Below are the code and all the weights of a small trained network. Each question names an input and a class and asks about switching units off, where a switched-off unit gives its printed mean instead of its output.

import numpy as np


def w(rows, s, z=0):
    codes = np.array(rows[::2]) - 128.0
    scale = np.full(codes.shape[1], s)
    scale[-1] = z or s
    return codes * scale


def norm(h):
    return h / np.sqrt((h * h).mean(-1, keepdims=True) + 1e-5)


def f(y):
    return np.maximum(y, 0)


def log_softmax(a):
    a = a - a.max(-1, keepdims=True)
    return a - np.log(np.exp(a).sum(-1, keepdims=True))


def net(x, mask):
    res = np.array(x, float).reshape(1, 8) / 4 @ E
    u = 0
    for l in range(3):
        y = f(norm(res) @ A[l][:, :-1].T + A[l][:, -1])
        res = res + np.where(mask[u : u + 7], y, B[l][:, -1]) @ B[l][:, :-1]
        u += 7
    return log_softmax(norm(res)[-1] @ U[:, :-1].T + U[:, -1])


A, B = {}, {}
E = w([
[168,118,122,169,111],'x0',
[163,57,157,138,2],'x1',
[111,156,253,156,101],'x2',
[176,103,175,242,186],'x3',
[207,116,159,141,86],'x4',
[149,103,187,102,165],'x5',
[251,161,141,175,118],'x6',
[20,194,60,201,125],'x7',
],0.011)
A[0] = w([
[146,89,64,2,98,23],'L0N0',
[91,132,25,96,140,173],'L0N1',
[99,110,174,29,57,52],'L0N2',
[142,185,102,191,85,108],'L0N3',
[203,131,64,164,223,1],'L0N4',
[108,206,177,83,216,121],'L0N5',
[130,126,130,126,129,43],'L0N6',
],0.033,0.0044)
B[0] = w([
[80,163,207,127,3,228],'L0N0',
[92,149,54,90,174,253],'L0N1',
[185,86,228,49,104,215],'L0N2',
[132,95,103,207,104,209],'L0N3',
[155,219,213,167,210,225],'L0N4',
[158,151,183,149,222,233],'L0N5',
[106,124,110,173,144,128],'L0N6',
],0.039,0.017)
A[1] = w([
[104,251,165,118,70,115],'L1N0',
[158,86,84,49,137,172],'L1N1',
[125,137,86,120,214,35],'L1N2',
[235,133,91,145,51,167],'L1N3',
[89,127,66,57,206,7],'L1N4',
[92,18,106,167,171,101],'L1N5',
[129,107,222,96,133,102],'L1N6',
],0.024,0.0018)
B[1] = w([
[51,249,53,252,155,233],'L1N0',
[86,145,89,162,165,147],'L1N1',
[30,33,128,49,145,206],'L1N2',
[72,35,131,230,140,170],'L1N3',
[96,38,54,60,141,179],'L1N4',
[115,130,161,140,182,165],'L1N5',
[83,162,146,174,206,249],'L1N6',
],0.023,0.014)
A[2] = w([
[231,124,114,157,108,112],'L2N0',
[188,115,91,102,114,115],'L2N1',
[70,116,176,143,123,195],'L2N2',
[204,82,134,137,47,70],'L2N3',
[111,119,111,41,4,211],'L2N4',
[155,63,182,163,122,10],'L2N5',
[232,72,156,80,131,3],'L2N6',
],0.026,0.0022)
B[2] = w([
[165,110,121,62,108,144],'L2N0',
[134,65,156,130,150,128],'L2N1',
[118,198,88,149,178,254],'L2N2',
[177,104,114,129,144,150],'L2N3',
[146,2,148,49,150,188],'L2N4',
[165,105,131,129,183,211],'L2N5',
[97,199,89,180,170,154],'L2N6',
],0.031,0.012)
U = w([
[149,72,71,205,121,128],'0',
[34,131,33,84,158,164],'1',
[196,87,62,67,84,2],'2',
[130,165,169,156,230,159],'3',
[113,147,63,160,57,81],'4',
[138,112,196,89,7,117],'5',
],0.02,0.0096)

Each question gives the input, the list of numbers given to net, and the class t.
The units are the neurons (one row each of A and B). Each row of codes is followed by its name. A weight is (code - 128) times the scale printed after its matrix; where a second scale follows, it is the last column's (A, B and U).
mask holds one flag per neuron, layer by layer. A switched-off neuron (its flag False) gives its mean, the last column of its row in B, instead of its output. The means were averaged over made-up inputs and are rounded, as every weight is.
A unit's drop is (log p(t) with every unit on - log p(t) with that unit switched off) / (log p(t) with every unit on - log p(t) with every unit switched off).
The circuit of an input: a set's keep is (log p(t) with only the set's units on - log p(t) with every unit switched off) / (log p(t) with every unit on - log p(t) with every unit switched off). Starting from the 12 units with the biggest drops (on a tie, the unit counted first), units are removed one at a time, each time the one whose removal leaves the highest keep (on an exact tie, the one counted first), for as long as the keep stays at least 0.8.
units of the circuit, in order: the units of the circuit, biggest drop first
k most important neurons: the k neurons with the biggest drops, biggest first
top k neurons in layer l: the k neurons of layer l with the biggest drops, biggest first
drop of u: that unit's drop, to one decimal
input [4,-2,-4,1,7,-3,-5,-5], class 4: units of the circuit, in order -> L0N0, L1N0
input [1,1,-7,-2,4,-4,-8,-7], class 5: units of the circuit, in order -> L0N0
input [-3,6,6,-1,7,6,8,5], class 0: units of the circuit, in order -> L0N4, L0N5, L0N3
input [-3,-4,4,2,6,-6,-1,7], class 0: 2 most important neurons -> L0N3, L0N4
input [-6,8,-7,-6,1,-8,-6,0], class 5: 2 most important neurons -> L0N0, L0N2
input [4,-6,-4,-3,-5,-1,6,8], class 1: 3 most important neurons -> L0N1, L1N2, L1N4
input [7,-3,2,5,1,-7,5,6], class 0: 2 most important neurons -> L0N3, L0N5
input [-8,-3,-8,-6,-4,-8,-3,-7], class 5: top 2 neurons in layer 0 -> L0N0, L0N2
input [0,-1,-4,-8,-7,6,-2,2], class 1: 2 most important neurons -> L0N1, L0N4
input [5,7,-2,3,1,-6,-5,4], class 0: units of the circuit, in order -> L0N3, L0N4
input [-8,3,3,2,-6,-6,8,1], class 0: drop of L2N4 -> 0.0
input [-4,8,-2,-3,6,8,-2,-4], class 5: drop of L0N0 -> 0.1
input [7,2,-6,-6,3,-6,5,5], class 1: drop of L1N2 -> -0.1
input [1,6,3,-3,-7,-1,0,-1], class 5: units of the circuit, in order -> L0N2
input [-4,4,2,-3,-8,-1,8,-3], class 5: 2 most important neurons -> L0N0, L0N2
